Below are the code and all the weights of a small trained network. Each question names an input and a class and asks about switching units off, where a switched-off unit gives its printed mean instead of its output.

import numpy as np


def w(rows, s, z=0):
    codes = np.array(rows[::2]) - 128.0
    scale = np.full(codes.shape[1], s)
    scale[-1] = z or s
    return codes * scale


def f(y):
    return np.maximum(y, 0)


def log_softmax(a):
    a = a - a.max(-1, keepdims=True)
    return a - np.log(np.exp(a).sum(-1, keepdims=True))


def net(x, mask):
    res = np.array(x, float).reshape(1, 6) / 4 @ E
    y = f(res @ A[0][:, :-1].T + A[0][:, -1])
    res = res + np.where(mask, y, B[0][:, -1]) @ B[0][:, :-1]
    return log_softmax(res[-1] @ U[:, :-1].T + U[:, -1])


A, B = {}, {}
E = w([
[127,130,132,129,128,128,131,129,129,124,125],'x0',
[198,116,130,124,44,124,22,238,142,133,56],'x1',
[130,121,128,124,135,129,127,129,133,136,130],'x2',
[138,203,43,50,142,134,121,140,250,81,141],'x3',
[129,130,128,130,125,128,123,123,131,132,132],'x4',
[142,113,109,150,137,251,117,123,109,96,130],'x5',
],0.016)
A[0] = w([
[133,109,118,138,132,247,115,123,119,95,132,131],'n0',
[135,112,135,147,122,137,116,132,108,137,113,138],'n1',
[114,150,108,114,146,126,147,118,145,122,149,149],'n2',
[124,146,114,122,144,130,146,107,145,119,140,132],'n3',
[116,161,115,111,161,132,143,116,142,118,152,135],'n4',
[121,134,139,112,123,6,135,126,137,147,125,254],'n5',
[107,151,115,107,149,136,145,116,143,123,146,137],'n6',
[143,119,119,149,133,241,123,126,124,104,131,131],'n7',
[157,142,105,105,108,129,102,154,160,113,107,63],'n8',
[100,106,144,151,144,126,159,97,105,136,148,187],'n9',
[147,97,157,147,101,126,109,145,102,150,101,140],'n10',
[105,110,154,157,146,124,147,103,89,142,140,192],'n11',
],0.018,0.0096)
B[0] = w([
[161,118,71,128,153,219,161,126,97,131,105,234],'n0',
[140,122,127,139,93,138,138,138,103,165,118,174],'n1',
[102,108,139,124,111,124,152,102,157,82,133,182],'n2',
[108,111,113,131,147,130,136,105,118,93,109,173],'n3',
[99,91,132,138,121,123,157,85,128,76,110,187],'n4',
[91,136,207,118,87,4,85,132,159,116,143,253],'n5',
[104,105,129,132,135,131,152,101,129,79,94,181],'n6',
[151,122,63,135,140,206,168,128,95,137,119,227],'n7',
[193,180,114,100,149,133,102,184,144,145,177,199],'n8',
[160,183,107,85,157,139,109,178,172,120,154,228],'n9',
[92,79,170,177,83,102,123,93,70,180,80,214],'n10',
[188,188,106,110,146,128,101,185,166,147,174,234],'n11',
],0.012,0.025)
U = w([
[152,223,152,74,120,90,87,200,192,134,217,211],'0',
[204,212,83,82,158,180,134,196,133,144,163,76],'1',
[24,69,168,103,94,94,142,36,166,84,126,100],'2',
[99,31,96,129,157,166,170,32,111,89,75,1],'3',
[54,51,187,173,81,78,86,111,92,177,70,209],'4',
[137,1,122,190,89,159,155,103,60,180,65,125],'5',
],0.0093,0.0017)

Each question gives the input, the list of numbers given to net, and the class t.
The units are the neurons (one row each of A and B). Each row of codes is followed by its name. A weight is (code - 128) times the scale printed after its matrix; where a second scale follows, it is the last column's (A, B and U).
mask holds one flag per neuron, in row order. A switched-off neuron (its flag False) gives its mean, the last column of its row in B, instead of its output. The means were averaged over made-up inputs and are rounded, as every weight is.
A unit's drop is (log p(t) with every unit on - log p(t) with that unit switched off) / (log p(t) with every unit on - log p(t) with every unit switched off).
The circuit of an input: a set's keep is (log p(t) with only the set's units on - log p(t) with every unit switched off) / (log p(t) with every unit on - log p(t) with every unit switched off). Starting from all 12 units, units are removed one at a time, each time the one whose removal leaves the highest keep (on an exact tie, the one counted first), for as long as the keep stays at least 0.8.
units of the circuit, in order: the units of the circuit, biggest drop first
unit that matters most: the unit with the biggest drop
k most important neurons: the k neurons with the biggest drops, biggest first
drop of u: that unit's drop, to one decimal
input [4,2,-8,0,-4,8], class 5: units of the circuit, in order	n9
input [-8,0,7,7,3,7], class 3: 3 most important neurons	n11; n9; n4
input [0,-1,-5,-7,5,-8], class 0: 2 most important neurons	n11; n9
input [6,-5,-7,0,3,-1], class 0: 3 most important neurons	n9; n10; n11
input [5,-2,5,1,-8,-7], class 2: 2 most important neurons	n8; n11
input [-7,3,7,0,3,-2], class 4: 2 most important neurons	n11; n9
input [-8,-2,-2,1,1,-6], class 2: 2 most important neurons	n8; n11
input [5,0,-7,-6,-4,5], class 1: 3 most important neurons	n11; n9; n4
input [-6,-7,-7,-5,1,0], class 0: 2 most important neurons	n0; n7
input [-1,0,0,-6,7,1], class 1: 4 most important neurons	n11; n5; n9; n4
input [-6,5,0,-5,0,0], class 4: 2 most important neurons	n0; n7
input [-2,1,2,-1,4,-5], class 4: drop of n9	0.4
input [3,0,3,-4,-5,-1], class 0: drop of n11	0.8
input [4,1,7,-3,2,-1], class 4: unit that matters most	n8
input [3,-8,6,8,2,7], class 3: drop of n11	0.0
